Read these off the row that follows.
1) Find the entry just left of 111.
2) Find the entry just left of 143.
[119 155 109 110 114 136 111 143]
1) 136
2) 111

[[148 131 122 120 123 126 145 130 119 113 127]
 [123 126 140 150 118 128 131 132 119 140 130]
 [110 131 134 138 128 128 110 123 138 140 123]
 [117 136 140 144 128 128 110 123 124 135 119]
 [129 110 109 120 128 126 138 132 143 131 138]
 [123 115 134 126 148 140 117 135 119 135 138]
 [110 115 128 132 143 134 110 130 133 140 134]
 [117 136 147 144 123 128 117 128 119 135 123]]
The largest entry in the first column is 148
Give the bottom-left entry.
117
The entry in the top-right corner -> 127
The entry directly above the largest entry: 120
The fifth-last entry, reading row by row: 117
Give the entry in the bottom-right corner.
123
Give the entry directly below 129.
123
The bottom entry of the column that holds the largest entry is 144
Give the fifth entry, reading row by row.
123
Give the entry just left of the smallest entry.
110
Give the entry directly above the smallest entry.
140
The last entry of the smallest entry's row: 138
The minimum: 109
Give the second entry in reading order.
131
Give the entry just right of the smallest entry.
120
Give the entry just left of the largest entry.
140
Give the 3rd entry in reading order.
122
Give the smallest entry in the last column.
119
The third entry on the diagonal from the top-right corner -> 138
Give the bottom entry of the column that holds the smallest entry.
147
The first entry in the row that holds the largest entry: 123
Give the smallest entry in the first row.
113
The entry directly below 150 is 138
Give the second entry on the main diagonal.
126
The entry directly below 118 is 128
The entry directly below the smallest entry is 134
Give the entry just right of the largest entry.
118
The largest entry: 150
The entry directly below 133 is 119

Questions about the table below.
1) Give the 3rd smallest entry.
2) Give the 5th entry from the end, reading row by row.
3) Give the smallest entry in the last column.
4) Give the third entry on the main diagonal.
5) Give the entry just left of the largest entry.
6) Give the largest entry in the first row.
7) Give the 1st entry on the main diagonal.
8) Give the last entry in the row that holds the largest entry.
array([[120, 142, 117, 144, 136, 120, 131, 133, 126],
       [125, 125, 127, 127, 136, 105, 131, 131, 107],
       [121, 133, 122, 119, 126, 119, 120, 119, 153]])
1) 117
2) 126
3) 107
4) 122
5) 119
6) 144
7) 120
8) 153

Questions about the row below.
1) Read off the entry just right of the smallest entry.
2) Read off the entry just right of 137.
3) Read off the entry just left of 137.
[136 156 107 137 126]
1) 137
2) 126
3) 107

Read these off the matrix that follows. Rows and columns are numbered from 0.
1) Report the entry in row 0 and column 1.
2) Report the largest entry.
3) Report the bottom-right entry.
4) Report the entry directly above the smallest entry.
5) Report the bottom entry of the column that holds the smallest entry.
6) Report the entry in the top-left corner.
7) Report the entry in row 1 and column 0.
8) Report the entry at row 1, column 2.
[[125 126 120 135 118]
 [154 126 137 119 130]
 [131 109 130 127 144]
 [144 116 122 115 111]
 [140 141 150 110 120]
 [126 124 123 130 108]
 [121 121 131 122 117]
 [104 127 139 116 126]
 [137 127 129 135 131]
 [128 123 129 142 111]
 [134 136 113 127 148]
 [142 139 119 155 129]]
1) 126
2) 155
3) 129
4) 121
5) 142
6) 125
7) 154
8) 137

[[111 125 137 123 118]
 [134 124 130 115 121]
 [100 132 120 141 128]
 [132 135 136 125 132]]
What is the top entry of the column that holds the smallest entry?
Answer: 111
The top entry of the column that holds the largest entry is 123
What is the entry just left of 120?
Answer: 132
What is the bottom-left entry?
Answer: 132
What is the entry directly above 128?
Answer: 121
What is the largest entry in the last row?
Answer: 136
The entry directly below 141 -> 125
What is the 3rd entry, reading row by row?
Answer: 137

[127 104 118 132 124 138 125 105 134 131 117 146]
What is the entry just left of 131?
A: 134
What is the entry just left of 104?
A: 127
What is the entry just right of 134?
A: 131
